Below is a small trained network, with its code and all its weights. Each question gives an input and a class and asks what happens when units are switched off, that is, made to give their printed mean instead of their output.

import numpy as np


def w(rows, s, z=0):
    codes = np.array(rows[::2]) - 128.0
    scale = np.full(codes.shape[1], s)
    scale[-1] = z or s
    return codes * scale


def f(y):
    return y / 2 * (1 + np.tanh(0.7978845608 * (y + 0.044715 * y**3)))


def log_softmax(a):
    a = a - a.max(-1, keepdims=True)
    return a - np.log(np.exp(a).sum(-1, keepdims=True))


def net(x, mask):
    res = np.array(x, float).reshape(1, 6) / 4 @ E
    y = f(res @ A[0][:, :-1].T + A[0][:, -1])
    res = res + np.where(mask, y, B[0][:, -1]) @ B[0][:, :-1]
    return log_softmax(res[-1] @ U[:, :-1].T + U[:, -1])


A, B = {}, {}
E = w([
[160,56,68,118,174,94,33,78,236,70],'x0',
[100,86,182,51,176,118,100,255,106,49],'x1',
[119,53,167,27,87,178,45,105,107,240],'x2',
[155,180,89,79,161,109,117,136,123,152],'x3',
[139,84,200,140,238,108,219,78,156,200],'x4',
[8,116,141,187,82,56,90,197,197,228],'x5',
],0.0059)
A[0] = w([
[116,142,104,192,193,44,199,180,126,43,130],'N1',
[127,101,196,76,144,154,65,86,97,194,103],'N2',
[95,185,165,128,109,202,158,159,58,208,156],'N3',
[170,177,123,62,158,214,112,93,97,70,142],'N4',
[123,100,108,69,152,105,49,74,197,85,111],'N5',
[90,106,211,70,172,96,123,183,119,79,134],'N6',
[103,79,134,102,232,119,127,220,95,97,209],'N7',
[121,197,243,127,113,193,186,119,82,119,144],'N8',
[142,136,103,163,89,141,153,40,139,194,58],'N9',
[178,148,95,146,115,141,147,43,144,194,211],'N10',
[109,161,213,110,91,140,168,192,63,167,175],'N11',
[205,39,128,123,141,254,179,110,130,81,51],'N12',
[126,63,177,63,144,161,76,166,97,153,178],'N13',
[119,85,168,150,204,98,161,85,109,158,55],'N14',
[105,70,145,52,119,155,118,109,108,201,91],'N15',
[104,128,113,130,121,80,125,210,167,236,104],'N16',
[150,84,212,163,203,110,199,121,157,184,158],'N17',
[148,95,181,97,179,116,200,112,186,178,149],'N18',
[141,52,125,58,72,225,44,106,145,221,99],'N19',
[198,142,129,77,182,180,84,76,58,114,183],'N20',
[181,132,82,131,46,113,61,177,90,128,80],'N21',
[71,127,182,139,214,91,141,119,165,187,90],'N22',
[76,175,160,135,88,88,167,173,117,192,134],'N23',
[82,83,166,157,107,53,82,123,190,141,123],'N24',
[126,145,83,130,57,164,109,162,128,94,193],'N25',
[36,158,89,114,129,44,36,185,200,210,117],'N26',
[127,119,143,70,175,148,117,219,140,111,97],'N27',
[131,137,120,201,182,104,164,124,144,89,217],'N28',
[128,158,70,180,68,156,117,49,133,167,103],'N29',
[150,96,196,115,235,84,179,106,154,169,25],'N30',
[123,173,93,115,90,104,176,87,170,128,108],'N31',
[164,101,75,100,179,108,90,125,198,133,94],'N32',
[102,68,125,135,165,109,117,53,174,104,253],'N33',
[93,101,124,165,11,110,91,152,125,93,213],'N34',
[148,173,88,169,154,147,105,66,118,198,216],'N35',
[69,135,141,213,118,122,129,174,206,141,165],'N36',
[111,29,151,159,142,130,101,74,208,69,192],'N37',
],0.0068,0.003)
B[0] = w([
[61,176,154,199,224,40,158,53,143,65,228],'N1',
[36,173,144,186,166,48,166,102,205,22,195],'N2',
[201,254,98,116,177,174,114,183,195,162,214],'N3',
[135,17,108,47,123,151,158,48,51,148,220],'N4',
[209,243,78,133,180,223,78,183,208,190,204],'N5',
[188,62,217,197,133,90,55,115,80,190,208],'N6',
[177,90,188,179,116,57,49,109,78,170,231],'N7',
[228,202,95,111,192,166,129,138,164,236,209],'N8',
[137,76,229,217,143,122,38,180,45,160,174],'N9',
[164,112,192,139,145,59,58,121,65,133,211],'N10',
[176,195,99,119,197,125,100,157,146,182,223],'N11',
[152,64,91,89,171,201,207,29,27,170,190],'N12',
[96,144,156,188,189,48,71,109,127,90,222],'N13',
[44,128,77,93,82,179,83,179,28,79,164],'N14',
[77,190,154,152,192,76,177,75,153,63,190],'N15',
[180,67,109,59,169,161,185,24,67,129,200],'N16',
[66,163,26,43,56,123,46,228,64,71,223],'N17',
[114,152,62,87,29,132,93,182,55,54,198],'N18',
[42,216,115,178,227,56,160,83,195,14,242],'N19',
[131,130,104,39,130,110,193,65,58,136,229],'N20',
[61,163,24,121,37,148,82,156,73,40,177],'N21',
[63,89,53,49,98,160,124,136,35,109,183],'N22',
[187,152,89,110,192,178,136,77,97,190,193],'N23',
[213,117,112,68,200,178,173,80,104,151,198],'N24',
[129,189,29,89,70,94,82,148,94,96,193],'N25',
[149,60,99,63,122,162,191,32,45,129,254],'N26',
[178,40,203,197,76,102,62,123,74,175,181],'N27',
[135,170,126,113,166,78,154,125,105,82,202],'N28',
[107,69,190,186,107,66,51,153,36,163,187],'N29',
[26,161,27,96,28,176,85,209,49,64,189],'N30',
[91,114,161,144,145,91,133,126,88,116,148],'N31',
[212,206,116,130,187,202,129,209,212,203,176],'N32',
[186,183,127,91,147,111,90,152,134,160,210],'N33',
[137,102,62,11,87,114,115,148,60,120,219],'N34',
[154,110,181,144,109,63,65,134,95,144,198],'N35',
[152,125,106,96,179,111,183,16,70,136,208],'N36',
[217,213,94,100,192,150,130,176,148,213,215],'N37',
],0.0057,0.006)
U = w([
[143,59,108,71,147,179,211,39,77,145,53],'0',
[58,157,60,93,48,155,64,208,93,57,106],'1',
[189,218,121,141,183,185,114,182,177,195,70],'2',
[47,187,157,197,188,49,169,80,157,30,53],'3',
[136,50,226,196,110,77,27,146,80,166,88],'4',
[141,141,125,96,129,108,129,130,118,133,235],'5',
[87,100,159,128,98,163,156,158,184,132,158],'6',
[49,2,226,215,20,226,223,216,214,148,2],'7',
],0.0084,0.0059)

Each question gives the input, the list of numbers given to net, and the class t.
The units are the neurons (one row each of A and B). Each row of codes is followed by its name. A weight is (code - 128) times the scale printed after its matrix; where a second scale follows, it is the last column's (A, B and U).
mask holds one flag per neuron, in row order. A switched-off neuron (its flag False) gives its mean, the last column of its row in B, instead of its output. The means were averaged over made-up inputs and are rounded, as every weight is.
A unit's drop is (log p(t) with every unit on - log p(t) with that unit switched off) / (log p(t) with every unit on - log p(t) with every unit switched off).
The circuit of an input: a set's keep is (log p(t) with only the set's units on - log p(t) with every unit switched off) / (log p(t) with every unit on - log p(t) with every unit switched off). Starting from the 12 units with the biggest drops (on a tie, the unit counted first), units are removed one at a time, each time the one whose removal leaves the highest keep (on an exact tie, the one counted first), for as long as the keep stays at least 0.8.
units of the circuit, in order: the units of the circuit, biggest drop first
most important unit: the unit with the biggest drop
k most important neurons: the k neurons with the biggest drops, biggest first
input [8,4,2,1,7,-7], class 2: most important unit	N5
input [-8,4,-2,8,-6,-7], class 2: 4 most important neurons	[N8 N3 N11 N26]
input [-2,1,7,0,3,6], class 3: units of the circuit, in order	[N19 N2]
input [-1,6,3,2,-6,7], class 0: units of the circuit, in order	[N26 N16]
input [6,3,7,-5,7,8], class 0: 2 most important neurons	[N26 N24]
input [-8,-7,1,-6,-1,3], class 2: 2 most important neurons	[N3 N8]
input [-3,1,0,-2,8,-6], class 1: units of the circuit, in order	[N17 N30]
input [0,7,-8,-6,2,-8], class 0: 2 most important neurons	[N12 N4]
input [-3,-8,1,2,-5,-6], class 4: units of the circuit, in order	[N29 N9]
input [7,-5,0,-6,-3,-6], class 2: units of the circuit, in order	[N5 N37]
input [-4,-5,2,-1,3,2], class 4: units of the circuit, in order	[N9 N10]
input [-4,-5,7,0,6,-5], class 3: 3 most important neurons	[N2 N19 N15]
input [-1,-2,3,0,5,7], class 0: 2 most important neurons	[N16 N26]
input [-3,1,2,-7,8,6], class 1: 3 most important neurons	[N17 N30 N18]
input [-1,5,-6,-1,-5,3], class 3: units of the circuit, in order	[N1]
input [7,-8,3,8,-7,-2], class 4: 4 most important neurons	[N29 N10 N35 N9]
input [-7,0,-6,-5,-8,-8], class 0: 4 most important neurons	[N4 N12 N17 N8]
input [-4,-5,-7,-4,8,-4], class 1: units of the circuit, in order	[N17 N30]
input [0,-7,-2,-2,-5,5], class 4: 2 most important neurons	[N29 N9]
input [-8,-3,-6,4,5,-4], class 2: 2 most important neurons	[N8 N3]
input [-4,0,-7,1,-1,-3], class 3: most important unit	N1
